Below are the code and all the weights of a small trained network. Each question names an input and a class and asks about switching units off, where a switched-off unit gives its printed mean instead of its output.

import numpy as np


def w(rows, s, z=0):
    codes = np.array(rows[::2]) - 128.0
    scale = np.full(codes.shape[1], s)
    scale[-1] = z or s
    return codes * scale


def f(y):
    return y / 2 * (1 + np.tanh(0.7978845608 * (y + 0.044715 * y**3)))


def log_softmax(a):
    a = a - a.max(-1, keepdims=True)
    return a - np.log(np.exp(a).sum(-1, keepdims=True))


def net(x, mask):
    res = np.array(x, float).reshape(1, 7) / 4 @ E
    y = f(res @ A[0][:, :-1].T + A[0][:, -1])
    res = res + np.where(mask, y, B[0][:, -1]) @ B[0][:, :-1]
    return log_softmax(res[-1] @ U[:, :-1].T + U[:, -1])


A, B = {}, {}
E = w([
[112,18,217,120,88,76],'x0',
[170,85,54,118,69,143],'x1',
[163,219,83,105,27,25],'x2',
[125,142,40,189,75,184],'x3',
[93,106,169,22,20,184],'x4',
[180,232,75,141,128,227],'x5',
[79,156,109,2,155,62],'x6',
],0.008)
A[0] = w([
[116,89,96,125,62,67,244],'neuron 0',
[89,146,84,88,142,173,163],'neuron 1',
[157,112,41,151,155,126,166],'neuron 2',
[99,123,107,168,122,176,143],'neuron 3',
[176,143,109,148,117,161,223],'neuron 4',
[154,126,58,120,64,130,120],'neuron 5',
[87,125,127,36,203,58,88],'neuron 6',
[121,39,54,78,82,136,253],'neuron 7',
[93,125,240,174,170,159,126],'neuron 8',
[137,150,71,81,102,104,163],'neuron 9',
[160,71,178,106,111,193,165],'neuron 10',
[157,91,122,139,124,192,206],'neuron 11',
[110,92,80,198,151,38,159],'neuron 12',
[190,166,154,75,179,166,132],'neuron 13',
[115,157,50,185,119,69,182],'neuron 14',
[64,70,188,190,145,137,136],'neuron 15',
[210,87,96,187,79,166,174],'neuron 16',
[104,77,172,146,107,159,127],'neuron 17',
[63,201,95,153,63,119,86],'neuron 18',
[150,152,103,153,112,97,67],'neuron 19',
[139,158,142,251,109,243,184],'neuron 20',
[116,184,172,116,167,123,134],'neuron 21',
[127,202,195,81,76,102,198],'neuron 22',
[158,111,163,237,172,59,170],'neuron 23',
[126,81,125,139,97,150,49],'neuron 24',
[221,128,101,181,129,167,225],'neuron 25',
[174,82,109,73,119,94,210],'neuron 26',
[154,176,131,123,29,171,122],'neuron 27',
[138,66,160,98,68,145,137],'neuron 28',
[185,178,80,148,125,126,137],'neuron 29',
[143,110,136,60,106,89,200],'neuron 30',
],0.011,0.0044)
B[0] = w([
[123,152,202,172,110,89,195],'neuron 0',
[63,165,165,188,107,140,165],'neuron 1',
[127,166,140,92,216,65,177],'neuron 2',
[68,58,129,99,108,79,165],'neuron 3',
[80,132,120,116,37,113,181],'neuron 4',
[26,148,99,156,168,151,177],'neuron 5',
[65,90,59,71,74,116,191],'neuron 6',
[103,148,217,157,164,116,204],'neuron 7',
[115,104,24,143,224,195,192],'neuron 8',
[97,165,114,108,118,189,172],'neuron 9',
[82,5,164,163,127,145,190],'neuron 10',
[29,106,141,128,126,106,183],'neuron 11',
[210,255,120,139,139,131,183],'neuron 12',
[116,96,74,140,107,153,156],'neuron 13',
[175,186,102,147,119,79,187],'neuron 14',
[129,83,112,160,171,203,195],'neuron 15',
[65,49,127,178,75,66,204],'neuron 16',
[153,29,130,198,223,211,174],'neuron 17',
[113,95,160,185,119,181,170],'neuron 18',
[140,97,112,179,119,125,144],'neuron 19',
[104,116,96,152,97,65,247],'neuron 20',
[164,83,35,110,84,173,150],'neuron 21',
[174,175,184,53,13,157,189],'neuron 22',
[140,204,78,229,133,174,205],'neuron 23',
[117,84,102,128,136,142,143],'neuron 24',
[84,164,96,109,117,72,209],'neuron 25',
[72,180,193,55,154,88,176],'neuron 26',
[89,116,115,204,76,232,190],'neuron 27',
[152,110,184,139,149,134,188],'neuron 28',
[95,125,92,103,91,110,182],'neuron 29',
[153,198,188,14,135,106,186],'neuron 30',
],0.0061,0.015)
U = w([
[150,181,49,152,197,182,118],'0',
[74,254,192,214,68,195,118],'1',
[148,104,80,61,157,136,1],'2',
[58,236,144,89,107,14,201],'3',
[186,142,73,59,30,189,149],'4',
[224,172,77,194,124,22,37],'5',
[119,96,204,126,146,172,161],'6',
[10,81,41,187,129,133,141],'7',
],0.0081,0.0042)

Each question gives the input, the list of numbers given to net, and the class t.
The units are the neurons (one row each of A and B). Each row of codes is followed by its name. A weight is (code - 128) times the scale printed after its matrix; where a second scale follows, it is the last column's (A, B and U).
mask holds one flag per neuron, in row order. A switched-off neuron (its flag False) gives its mean, the last column of its row in B, instead of its output. The means were averaged over made-up inputs and are rounded, as every weight is.
A unit's drop is (log p(t) with every unit on - log p(t) with that unit switched off) / (log p(t) with every unit on - log p(t) with every unit switched off).
The circuit of an input: a set's keep is (log p(t) with only the set's units on - log p(t) with every unit switched off) / (log p(t) with every unit on - log p(t) with every unit switched off). Starting from the 12 units with the biggest drops (on a tie, the unit counted first), units are removed one at a time, each time the one whose removal leaves the highest keep (on an exact tie, the one counted first), for as long as the keep stays at least 0.8.
circuit, biggest first: the units of the circuit, biggest drop first
unit that matters most: the unit with the biggest drop
top k neurons: the k neurons with the biggest drops, biggest first
drop of u: that unit's drop, to one decimal
input [-2,0,-1,2,7,1,8], class 1: circuit, biggest first -> (neuron 1; neuron 22)
input [-6,3,4,-8,-4,4,7], class 4: unit that matters most -> neuron 21
input [-7,-5,-5,0,-4,8,8], class 7: circuit, biggest first -> (neuron 13; neuron 12)
input [2,-2,-3,-8,8,8,-1], class 6: circuit, biggest first -> (neuron 10; neuron 23)
input [-7,4,-1,-5,6,-4,0], class 3: circuit, biggest first -> (neuron 15; neuron 8)
input [-1,8,7,8,-4,1,1], class 3: top 3 neurons -> (neuron 2; neuron 14; neuron 25)
input [7,6,-7,3,8,-3,-3], class 6: top 2 neurons -> (neuron 28; neuron 7)
input [-5,1,8,4,2,-4,-2], class 1: top 2 neurons -> (neuron 27; neuron 18)
input [3,7,5,8,-8,5,3], class 3: top 2 neurons -> (neuron 2; neuron 14)
input [3,8,4,8,-7,-4,-7], class 5: top 2 neurons -> (neuron 12; neuron 14)
input [-2,8,5,4,-1,5,6], class 1: top 3 neurons -> (neuron 27; neuron 18; neuron 9)
input [-1,8,7,6,7,4,-6], class 7: top 2 neurons -> (neuron 16; neuron 5)
input [-7,2,8,2,0,-1,5], class 1: top 2 neurons -> (neuron 18; neuron 27)
input [1,-7,6,-5,7,-4,-2], class 4: unit that matters most -> neuron 22
input [-5,-3,-2,2,-4,5,0], class 3: drop of neuron 7 -> -0.1
input [-2,-1,8,-6,5,-2,-4], class 1: drop of neuron 25 -> 0.3
input [-8,-6,-2,0,5,7,-1], class 7: drop of neuron 13 -> 0.4
